Two labels a row
-23 13 8 -24 -4 20 21 2 -4 7 2 2 -21 -3 -11 12 9 -18 -12 -37 -1 17 -1 -> MD & (16)
-24 45 6 -8 -18 -7 -1 -6 1 1 1 2 -8 -10 -10 18 47 -6 -4 -55 -8 7 -5 -> MD & (15)
-28 59 2 -26 -25 -14 -11 -11 -16 -18 -7 6 -14 -11 -5 9 49 0 3 -49 -3 2 -16 -> MD & (15)
11 36 24 19 -17 -23 -41 -9 -1 -7 -1 6 -3 -17 7 -6 9 10 5 -52 -5 -4 1 -> HD & (15)
-3 45 31 26 -29 -13 -31 -7 -9 13 -5 14 -37 -12 -4 -21 6 -5 7 -16 -5 -11 -11 -> HD & (15)
-37 54 18 -4 -22 -11 0 -3 -17 10 -3 14 -1 -7 -9 14 48 -3 1 -48 -10 12 -4 -> MD & (15)
2 60 21 41 -26 -22 -44 -3 -10 9 -14 16 -22 -18 10 -9 33 21 15 -32 -4 -14 -26 -> HD & (15)
6 49 1 18 -18 -25 -32 -5 -1 -5 8 20 -11 -2 -3 4 -3 14 3 -46 3 -4 1 -> HD & (15)
8 18 3 25 -10 26 2 -3 -18 -14 14 10 -25 -1 5 13 -36 -9 -10 -33 1 1 0 -> HD & (16)
26 -7 12 21 -2 -23 9 -5 5 1 10 8 -16 11 8 4 -51 0 -17 -25 4 -1 4 -> HD & (16)
-13 6 2 0 -4 -27 -3 -6 -5 -8 26 0 -32 -4 1 4 -26 1 -16 -32 0 10 -2 -> HD & (16)
6 40 3 12 -17 -8 -27 -7 4 -1 4 15 -34 -26 -4 1 -8 -4 -9 -26 5 1 -9 -> HD & (15)
-29 23 5 -24 -11 -3 20 -2 -14 4 -3 5 -11 3 -6 14 12 -5 -16 -42 -2 17 3 -> MD & (16)
-9 41 30 0 -21 -16 5 6 -14 -8 4 7 -37 12 2 11 -41 -4 -14 -49 -3 2 -8 -> HD & (16)
6 16 11 11 -13 -14 2 3 0 -9 10 4 -15 14 -12 7 -45 -10 2 -39 -2 12 -5 -> HD & (16)
-35 54 3 -17 -18 -8 -10 -5 -9 0 -9 16 -9 -28 -5 10 76 0 -19 -33 -3 7 -5 -> MD & (15)
-1 41 12 17 -22 -20 -20 -1 3 2 -1 10 -20 -3 3 2 9 -2 -2 -34 -6 11 -7 -> HD & (15)
-13 4 20 -33 4 9 22 -2 -23 -11 2 3 -21 2 -11 12 3 -16 -9 -32 18 6 -2 -> MD & (16)
-29 18 10 -39 -2 -6 21 -4 -19 0 2 7 -7 9 -11 17 1 -9 -12 -43 4 7 -7 -> MD & (16)
-18 44 2 -11 -11 -16 -23 -5 0 9 -13 15 -17 -28 -7 7 69 -6 -1 -30 -3 2 0 -> MD & (15)
-30 41 13 6 -23 3 -20 7 -5 2 4 16 -25 -14 -7 9 37 -4 -9 -21 -6 8 25 -> MD & (15)
-18 5 19 -35 -3 10 22 7 -4 -4 4 -7 -15 4 -14 13 1 -6 -11 -51 0 15 -4 -> MD & (16)
-2 51 -8 26 -14 -21 -19 -4 -4 4 7 9 0 -1 10 3 -13 1 -6 -21 -1 -15 -1 -> HD & (15)
-15 46 7 -5 -18 -2 -12 -5 -3 -3 -8 7 -11 -7 -1 9 42 -3 0 -37 -5 4 -3 -> MD & (15)
0 37 17 13 -15 -13 -20 -13 -1 0 -4 8 -46 -15 7 -3 23 -3 2 -36 -9 -9 -8 -> HD & (15)
-1 6 15 1 0 -10 6 -2 -9 -9 8 8 -35 2 14 2 -13 4 -2 -16 -3 17 -10 -> HD & (16)
-37 32 15 -37 -39 -2 37 2 -15 -8 -11 0 -18 -4 -2 8 32 -7 1 -19 2 15 3 -> MD & (16)
-10 35 12 15 -18 -23 -14 -6 3 1 4 13 -36 -7 8 0 2 7 4 -33 2 9 -11 -> HD & (15)
17 20 1 15 -25 -8 3 0 -2 -9 16 6 -21 9 -3 -3 -35 -25 -5 -30 0 7 1 -> HD & (16)
-1 48 14 -24 -21 -18 -20 1 -16 -7 7 6 -16 -26 16 0 5 7 7 -25 -2 -4 -2 -> HD & (15)
-28 45 15 -5 -19 -7 -7 2 -2 -5 -6 15 -21 -29 -19 12 35 -5 -7 -27 -16 4 -3 -> MD & (15)
-27 30 21 -12 -13 20 19 10 -13 6 -7 10 -5 -1 -17 13 -7 0 -9 -13 -7 30 -2 -> MD & (16)
-22 40 19 -3 -15 1 -6 -4 -8 3 -3 11 -18 -20 -6 13 62 -10 -2 -23 0 5 0 -> MD & (15)
-26 9 31 -43 -12 12 20 -5 -23 -11 -12 -1 -27 -1 -5 17 -2 -17 -1 -44 -6 13 -6 -> MD & (16)
